Below is a small trained network, with its code and all its weights. Each question gives an input and a target symbol and asks what happens when units are switched off, that is, made to give their printed mean instead of their output.

import numpy as np


def w(rows, s, z=0):
    codes = np.array(rows[::2]) - 128.0
    scale = np.full(codes.shape[1], s)
    scale[-1] = z or s
    return codes * scale


def f(y):
    return y / 2 * (1 + np.tanh(0.7978845608 * (y + 0.044715 * y**3)))


def softmax(a):
    e = np.exp(a - a.max(-1, keepdims=True))
    return e / e.sum(-1, keepdims=True)


def log_softmax(a):
    a = a - a.max(-1, keepdims=True)
    return a - np.log(np.exp(a).sum(-1, keepdims=True))


def net(x, mask):
    ids = ['βγδεθξτφψω'.index(c) for c in x.split()]
    T = len(ids)
    res = E[ids] + P[:T]
    q, k, v = (res @ M[0].T for M in (Q, K, V))
    z = softmax(np.where(np.tri(T) > 0, q @ k.T / 3**0.5, -1e9)) @ v
    res = res + np.where(mask[0], z, O[0][:, -1]) @ O[0][:, :-1]
    y = f(res @ A[0][:, :-1].T + A[0][:, -1])
    res = res + np.where(mask[1:9], y, B[0][:, -1]) @ B[0][:, :-1]
    return log_softmax(res[-1] @ U[:, :-1].T + U[:, -1])


Q, K, V, O, A, B = {}, {}, {}, {}, {}, {}
E = w([
[77,109,105,77,95],'β',
[81,134,87,182,182],'γ',
[178,147,116,194,62],'δ',
[153,134,111,140,212],'ε',
[123,47,169,251,155],'θ',
[140,165,95,79,71],'ξ',
[170,128,146,243,103],'τ',
[186,105,85,98,90],'φ',
[125,115,137,207,121],'ψ',
[127,152,83,86,86],'ω',
],0.021)
P = w([
[107,247,203,130,53],'0',
[125,119,141,174,170],'1',
[139,122,128,152,147],'2',
[131,112,129,151,159],'3',
[160,145,120,126,110],'4',
[134,83,129,179,208],'5',
[159,98,105,165,181],'6',
[93,105,163,165,181],'7',
],0.011)
Q[0] = w([
[185,175,182,249,102],'head 0',
[158,74,159,141,98],'head 0',
[146,127,146,99,129],'head 0',
],0.013)
K[0] = w([
[51,232,195,151,97],'head 0',
[192,158,208,78,76],'head 0',
[253,155,33,126,71],'head 0',
],0.0078)
V[0] = w([
[28,53,104,80,105],'head 0',
[74,2,233,165,176],'head 0',
[77,50,77,180,12],'head 0',
],0.0082)
O[0] = w([
[51,49,23,162,32,3],'head 0',
[251,2,74,73,96,182],'head 0',
[123,169,16,117,180,216],'head 0',
],0.008,0.0063)
A[0] = w([
[55,102,169,255,201,207],'neuron 0',
[198,96,237,128,132,244],'neuron 1',
[63,92,193,186,68,244],'neuron 2',
[28,190,211,93,143,143],'neuron 3',
[136,75,154,171,172,251],'neuron 4',
[216,219,38,185,129,224],'neuron 5',
[238,65,117,247,87,83],'neuron 6',
[179,144,240,93,184,165],'neuron 7',
],0.0063,0.0021)
B[0] = w([
[122,180,102,64,115,251],'neuron 0',
[114,84,173,92,108,206],'neuron 1',
[149,117,28,101,82,161],'neuron 2',
[144,107,33,154,255,171],'neuron 3',
[121,199,185,107,83,208],'neuron 4',
[82,66,169,81,146,210],'neuron 5',
[133,103,105,224,87,254],'neuron 6',
[136,125,145,19,36,185],'neuron 7',
],0.0076,0.012)
U = w([
[203,153,140,151,237,110],'β',
[105,120,130,205,165,136],'γ',
[115,151,117,218,59,120],'δ',
[125,71,73,19,26,253],'ε',
[105,88,77,221,233,113],'θ',
[97,134,2,172,20,60],'ξ',
[199,168,36,206,198,91],'τ',
[221,66,236,62,227,102],'φ',
[101,100,152,184,133,106],'ψ',
[188,47,129,196,110,142],'ω',
],0.0052,0.0028)

Each question gives the input, a string of symbols that net reads in full, and the target symbol t.
The units are the heads (3 rows each of Q, K, V and O) and the neurons (one row each of A and B). Each row of codes is followed by its name. A weight is (code - 128) times the scale printed after its matrix; where a second scale follows, it is the last column's (O, A, B and U).
mask holds one flag per unit, heads first, then neurons. A switched-off unit (its flag False) gives its mean, the last column of its rows in O or B, instead of its output. The means were averaged over made-up inputs and are rounded, as every weight is.
A unit's drop is (log p(t) with every unit on - log p(t) with that unit switched off) / (log p(t) with every unit on - log p(t) with every unit switched off).
The circuit of an input: a set's keep is (log p(t) with only the set's units on - log p(t) with every unit switched off) / (log p(t) with every unit on - log p(t) with every unit switched off). Starting from all 9 units, units are removed one at a time, each time the one whose removal leaves the highest keep (on an exact tie, the one counted first), for as long as the keep stays at least 0.8.
units of the circuit, in order: the units of the circuit, biggest drop first
k most important neurons: the k neurons with the biggest drops, biggest first
drop when u is switched off: that unit's drop, to one decimal
input β θ δ δ ψ, target ξ: units of the circuit, in order => (head 0)
input τ β τ ψ ψ, target φ: units of the circuit, in order => (head 0; neuron 6; neuron 7)
input δ θ β θ θ, target β: 2 most important neurons => (neuron 3; neuron 6)
input τ θ θ ω θ ξ θ ψ, target φ: 2 most important neurons => (neuron 6; neuron 7)
input ε ξ δ θ δ τ δ τ, target ε: 2 most important neurons => (neuron 7; neuron 2)
input ξ τ γ β θ, target τ: 4 most important neurons => (neuron 3; neuron 2; neuron 0; neuron 5)
input θ τ τ ξ τ, target ω: units of the circuit, in order => (head 0; neuron 6; neuron 0)
input δ ξ ξ τ φ β ψ, target β: 2 most important neurons => (neuron 6; neuron 3)
input τ θ θ, target φ: 2 most important neurons => (neuron 7; neuron 1)
input τ ψ φ θ θ ψ θ θ, target φ: 3 most important neurons => (neuron 7; neuron 1; neuron 6)
input β φ θ τ θ γ θ, target ξ: drop when head 0 is switched off => 0.6
input ε τ θ φ θ τ, target ε: drop when neuron 2 is switched off => 0.3
input θ ε τ τ δ γ θ, target ω: drop when head 0 is switched off => 1.0
input β θ θ ε δ θ θ δ, target ξ: most important neuron => (neuron 2)
